Here is a tiny trained network, its code and every weight. The questions are about switching its units off for an input and a class, where a switched-off unit gives its printed mean instead of its output.

import numpy as np


def w(rows, s, z=0):
    codes = np.array(rows[::2]) - 128.0
    scale = np.full(codes.shape[1], s)
    scale[-1] = z or s
    return codes * scale


def f(y):
    return y / 2 * (1 + np.tanh(0.7978845608 * (y + 0.044715 * y**3)))


def log_softmax(a):
    a = a - a.max(-1, keepdims=True)
    return a - np.log(np.exp(a).sum(-1, keepdims=True))


def net(x, mask):
    res = np.array(x, float).reshape(1, 8) / 4 @ E
    y = f(res @ A[0][:, :-1].T + A[0][:, -1])
    res = res + np.where(mask, y, B[0][:, -1]) @ B[0][:, :-1]
    return log_softmax(res[-1] @ U[:, :-1].T + U[:, -1])


A, B = {}, {}
E = w([
[119,245,63,112,115,41],'x0',
[121,84,157,94,128,148],'x1',
[101,136,138,195,92,54],'x2',
[128,74,44,88,181,33],'x3',
[199,173,78,87,85,144],'x4',
[231,106,254,157,229,173],'x5',
[55,219,140,129,119,195],'x6',
[188,103,121,164,93,145],'x7',
],0.0084)
A[0] = w([
[55,149,126,187,36,185,253],'neuron 1',
[90,141,123,109,204,132,249],'neuron 2',
[132,155,114,49,157,130,154],'neuron 3',
[66,169,86,102,66,131,222],'neuron 4',
[164,155,131,52,173,117,149],'neuron 5',
[174,215,113,29,183,146,220],'neuron 6',
[210,58,170,170,84,125,251],'neuron 7',
[212,84,102,176,167,107,243],'neuron 8',
[156,201,230,154,148,68,156],'neuron 9',
[218,210,122,155,138,71,145],'neuron 10',
[119,126,190,110,138,74,161],'neuron 11',
[150,177,97,8,254,89,230],'neuron 12',
[23,48,134,122,171,53,172],'neuron 13',
],0.0093,0.004)
B[0] = w([
[83,138,225,40,57,135,224],'neuron 1',
[85,101,132,254,154,150,173],'neuron 2',
[91,53,76,156,113,158,153],'neuron 3',
[66,141,108,106,74,8,205],'neuron 4',
[83,127,75,145,128,171,158],'neuron 5',
[60,109,90,147,67,205,194],'neuron 6',
[186,178,122,66,173,165,248],'neuron 7',
[222,173,109,75,158,167,217],'neuron 8',
[160,117,179,187,55,167,194],'neuron 9',
[177,140,100,151,74,127,175],'neuron 10',
[170,138,143,219,151,133,155],'neuron 11',
[129,97,52,179,97,199,209],'neuron 12',
[166,81,133,139,149,89,226],'neuron 13',
],0.0086,0.011)
U = w([
[74,72,42,146,147,201,52],'0',
[58,172,117,62,70,84,185],'1',
[190,111,90,61,175,140,218],'2',
[102,10,99,204,179,46,96],'3',
[173,156,100,192,114,124,5],'4',
[134,92,231,148,224,204,198],'5',
],0.012,0.0025)

Each question gives the input, the list of numbers given to net, and the class t.
The units are the neurons (one row each of A and B). Each row of codes is followed by its name. A weight is (code - 128) times the scale printed after its matrix; where a second scale follows, it is the last column's (A, B and U).
mask holds one flag per neuron, in row order. A switched-off neuron (its flag False) gives its mean, the last column of its row in B, instead of its output. The means were averaged over made-up inputs and are rounded, as every weight is.
A unit's drop is (log p(t) with every unit on - log p(t) with that unit switched off) / (log p(t) with every unit on - log p(t) with every unit switched off).
The circuit of an input: a set's keep is (log p(t) with only the set's units on - log p(t) with every unit switched off) / (log p(t) with every unit on - log p(t) with every unit switched off). Starting from the 12 units with the biggest drops (on a tie, the unit counted first), units are removed one at a time, each time the one whose removal leaves the highest keep (on an exact tie, the one counted first), for as long as the keep stays at least 0.8.
units of the circuit, in order: the units of the circuit, biggest drop first
most important unit: the unit with the biggest drop
top k neurons: the k neurons with the biggest drops, biggest first
drop when u is switched off: that unit's drop, to one decimal
input [-2,-3,7,-3,8,2,3,3], class 1: units of the circuit, in order => (neuron 1; neuron 2)
input [-6,-8,-1,4,-4,-4,2,5], class 3: units of the circuit, in order => (neuron 7; neuron 6)
input [3,6,1,4,8,-5,-4,-5], class 0: most important unit => neuron 12
input [1,-1,5,7,7,-8,-3,-8], class 3: units of the circuit, in order => (neuron 13; neuron 1)
input [-1,-3,-3,4,7,7,1,1], class 0: units of the circuit, in order => (neuron 6; neuron 12)
input [-2,8,-7,1,-8,-3,-6,3], class 2: units of the circuit, in order => (neuron 7; neuron 6)
input [-8,-4,7,-2,0,-4,-8,-7], class 2: top 2 neurons => (neuron 7; neuron 2)
input [6,-3,2,8,-2,6,-4,3], class 4: top 2 neurons => (neuron 10; neuron 12)
input [-3,7,-2,6,-8,1,-6,1], class 2: top 2 neurons => (neuron 8; neuron 7)
input [-8,5,1,-7,0,-4,0,-4], class 1: drop when neuron 1 is switched off => 0.4
input [-5,6,3,-6,4,-4,-2,3], class 1: drop when neuron 1 is switched off => 0.2
input [3,-3,-8,8,8,8,-6,2], class 0: drop when neuron 12 is switched off => 0.2
